Here is a tiny trained network, its code and every weight. The questions are about switching its units off for an input and a class, where a switched-off unit gives its printed mean instead of its output.

import numpy as np


def w(rows, s, z=0):
    codes = np.array(rows[::2]) - 128.0
    scale = np.full(codes.shape[1], s)
    scale[-1] = z or s
    return codes * scale


def norm(h):
    return h / np.sqrt((h * h).mean(-1, keepdims=True) + 1e-5)


def f(y):
    return y / 2 * (1 + np.tanh(0.7978845608 * (y + 0.044715 * y**3)))


def log_softmax(a):
    a = a - a.max(-1, keepdims=True)
    return a - np.log(np.exp(a).sum(-1, keepdims=True))


def net(x, mask):
    res = np.array(x, float).reshape(1, 6) / 4 @ E
    u = 0
    for l in range(4):
        y = f(norm(res) @ A[l][:, :-1].T + A[l][:, -1])
        res = res + np.where(mask[u : u + 3], y, B[l][:, -1]) @ B[l][:, :-1]
        u += 3
    return log_softmax(norm(res)[-1] @ U[:, :-1].T + U[:, -1])


A, B = {}, {}
E = w([
[118,146,67,200,110,177,165,238,189,117],'x0',
[159,149,121,153,153,167,17,106,116,154],'x1',
[1,185,215,124,113,172,107,151,33,117],'x2',
[171,94,86,79,215,121,109,134,69,139],'x3',
[155,138,122,156,193,82,93,129,133,167],'x4',
[92,75,136,195,115,159,174,131,88,56],'x5',
],0.0084)
A[0] = w([
[170,76,97,38,168,175,147,179,70,112,22],'0.n0',
[83,121,125,104,166,36,212,106,134,148,2],'0.n1',
[189,255,101,116,109,108,170,78,101,150,159],'0.n2',
],0.0065,0.00097)
B[0] = w([
[109,69,205,140,167,143,56,175,109,74,255],'0.n0',
[98,167,251,123,52,27,162,255,123,41,244],'0.n1',
[98,91,71,69,185,106,20,27,202,145,213],'0.n2',
],0.0089,0.0017)
A[1] = w([
[138,160,37,173,152,184,195,199,97,145,143],'1.n0',
[131,253,185,129,91,174,94,203,28,151,35],'1.n1',
[102,160,171,194,30,100,93,82,213,114,3],'1.n2',
],0.0068,0.0018)
B[1] = w([
[97,171,127,117,144,6,53,117,133,93,231],'1.n0',
[154,134,137,182,250,156,184,112,175,138,252],'1.n1',
[131,79,191,191,68,178,71,185,148,171,233],'1.n2',
],0.012,0.0038)
A[2] = w([
[195,155,200,128,81,95,129,1,52,85,46],'2.n0',
[177,117,113,208,154,188,32,81,74,166,72],'2.n1',
[98,4,190,151,59,200,100,132,133,68,252],'2.n2',
],0.0073,0.0022)
B[2] = w([
[100,225,51,251,191,98,175,63,193,114,165],'2.n0',
[119,192,181,56,129,192,120,239,151,65,208],'2.n1',
[164,128,50,50,133,119,68,118,59,113,254],'2.n2',
],0.012,0.0059)
A[3] = w([
[255,25,57,158,125,134,103,89,193,100,42],'3.n0',
[111,78,183,126,97,96,224,132,126,136,4],'3.n1',
[141,18,210,68,187,169,37,151,170,193,175],'3.n2',
],0.0074,0.0029)
B[3] = w([
[9,77,150,178,207,208,218,153,151,104,219],'3.n0',
[129,119,157,119,172,127,211,238,90,120,129],'3.n1',
[86,116,186,154,127,95,129,177,67,179,255],'3.n2',
],0.012,0.0051)
U = w([
[78,76,184,186,177,202,225,118,162,133,67],'0',
[234,180,208,64,55,108,153,230,127,87,252],'1',
[183,3,198,179,62,94,17,160,54,135,191],'2',
[17,111,44,141,104,59,69,134,66,198,158],'3',
[165,198,49,222,115,50,80,50,213,74,11],'4',
[149,130,80,107,121,107,96,164,79,136,83],'5',
],0.0059,0.0021)

Each question gives the input, the list of numbers given to net, and the class t.
The units are the neurons (one row each of A and B). Each row of codes is followed by its name. A weight is (code - 128) times the scale printed after its matrix; where a second scale follows, it is the last column's (A, B and U).
mask holds one flag per neuron, layer by layer. A switched-off neuron (its flag False) gives its mean, the last column of its row in B, instead of its output. The means were averaged over made-up inputs and are rounded, as every weight is.
A unit's drop is (log p(t) with every unit on - log p(t) with that unit switched off) / (log p(t) with every unit on - log p(t) with every unit switched off).
The circuit of an input: a set's keep is (log p(t) with only the set's units on - log p(t) with every unit switched off) / (log p(t) with every unit on - log p(t) with every unit switched off). Starting from all 12 units, units are removed one at a time, each time the one whose removal leaves the highest keep (on an exact tie, the one counted first), for as long as the keep stays at least 0.8.
units of the circuit, in order: the units of the circuit, biggest drop first
unit that matters most: the unit with the biggest drop
top k neurons: the k neurons with the biggest drops, biggest first
k most important neurons of layer l: the k neurons of layer l with the biggest drops, biggest first
input [5,-5,3,-6,0,-5], class 2: unit that matters most	1.n2
input [0,0,1,-7,-1,5], class 2: top 2 neurons	[1.n2, 2.n0]
input [-1,-1,3,7,-7,-6], class 2: 2 most important neurons of layer 3	[3.n2, 3.n0]
input [-8,-6,7,-4,5,-7], class 4: units of the circuit, in order	[2.n0, 3.n2]
input [-8,6,2,-2,6,-7], class 4: top 2 neurons	[2.n0, 1.n2]
input [3,-6,-1,1,6,-3], class 1: units of the circuit, in order	[0.n1, 3.n0]
input [1,-5,-4,-8,8,4], class 2: units of the circuit, in order	[1.n2, 2.n2]
input [-8,8,4,-7,1,-1], class 1: top 4 neurons	[2.n1, 1.n2, 1.n0, 3.n0]
input [-8,1,-4,-7,-5,8], class 3: units of the circuit, in order	[2.n2, 1.n2, 2.n0]
input [7,-3,-2,3,3,-1], class 4: units of the circuit, in order	[1.n0, 3.n2]
input [1,7,5,-3,5,-4], class 1: top 2 neurons	[2.n1, 3.n0]
input [4,-4,8,-1,8,-8], class 0: top 2 neurons	[1.n1, 2.n2]
input [-8,5,0,5,-5,0], class 4: top 2 neurons	[2.n0, 1.n2]
input [-3,4,-5,-3,2,-3], class 0: unit that matters most	3.n0
input [7,1,-8,3,-2,-7], class 0: top 2 neurons	[3.n0, 2.n2]
input [1,-6,-6,-3,-6,-5], class 0: top 2 neurons	[3.n0, 2.n1]
input [7,-4,3,0,1,5], class 4: top 2 neurons	[1.n0, 3.n2]
input [-7,6,8,-2,-5,4], class 0: 2 most important neurons of layer 2	[2.n0, 2.n1]
input [0,-1,1,0,-4,2], class 5: top 3 neurons	[2.n2, 3.n2, 3.n0]
input [5,1,-7,7,4,-5], class 0: top 2 neurons	[3.n0, 2.n2]
input [0,-8,2,5,1,3], class 1: units of the circuit, in order	[0.n1]
input [-7,5,1,1,7,-3], class 4: top 2 neurons	[2.n0, 1.n2]
input [6,-4,3,7,-2,-7], class 2: units of the circuit, in order	[0.n0, 3.n2]
input [5,2,7,-3,3,-7], class 0: top 2 neurons	[1.n1, 2.n2]
input [-3,8,-5,3,6,0], class 1: top 2 neurons	[2.n1, 1.n0]
input [7,6,-8,-3,0,2], class 0: 2 most important neurons of layer 2	[2.n0, 2.n2]
input [0,-5,-4,-2,-5,-6], class 3: unit that matters most	0.n2
input [-4,-2,-8,5,2,-8], class 0: 2 most important neurons of layer 2	[2.n2, 2.n1]
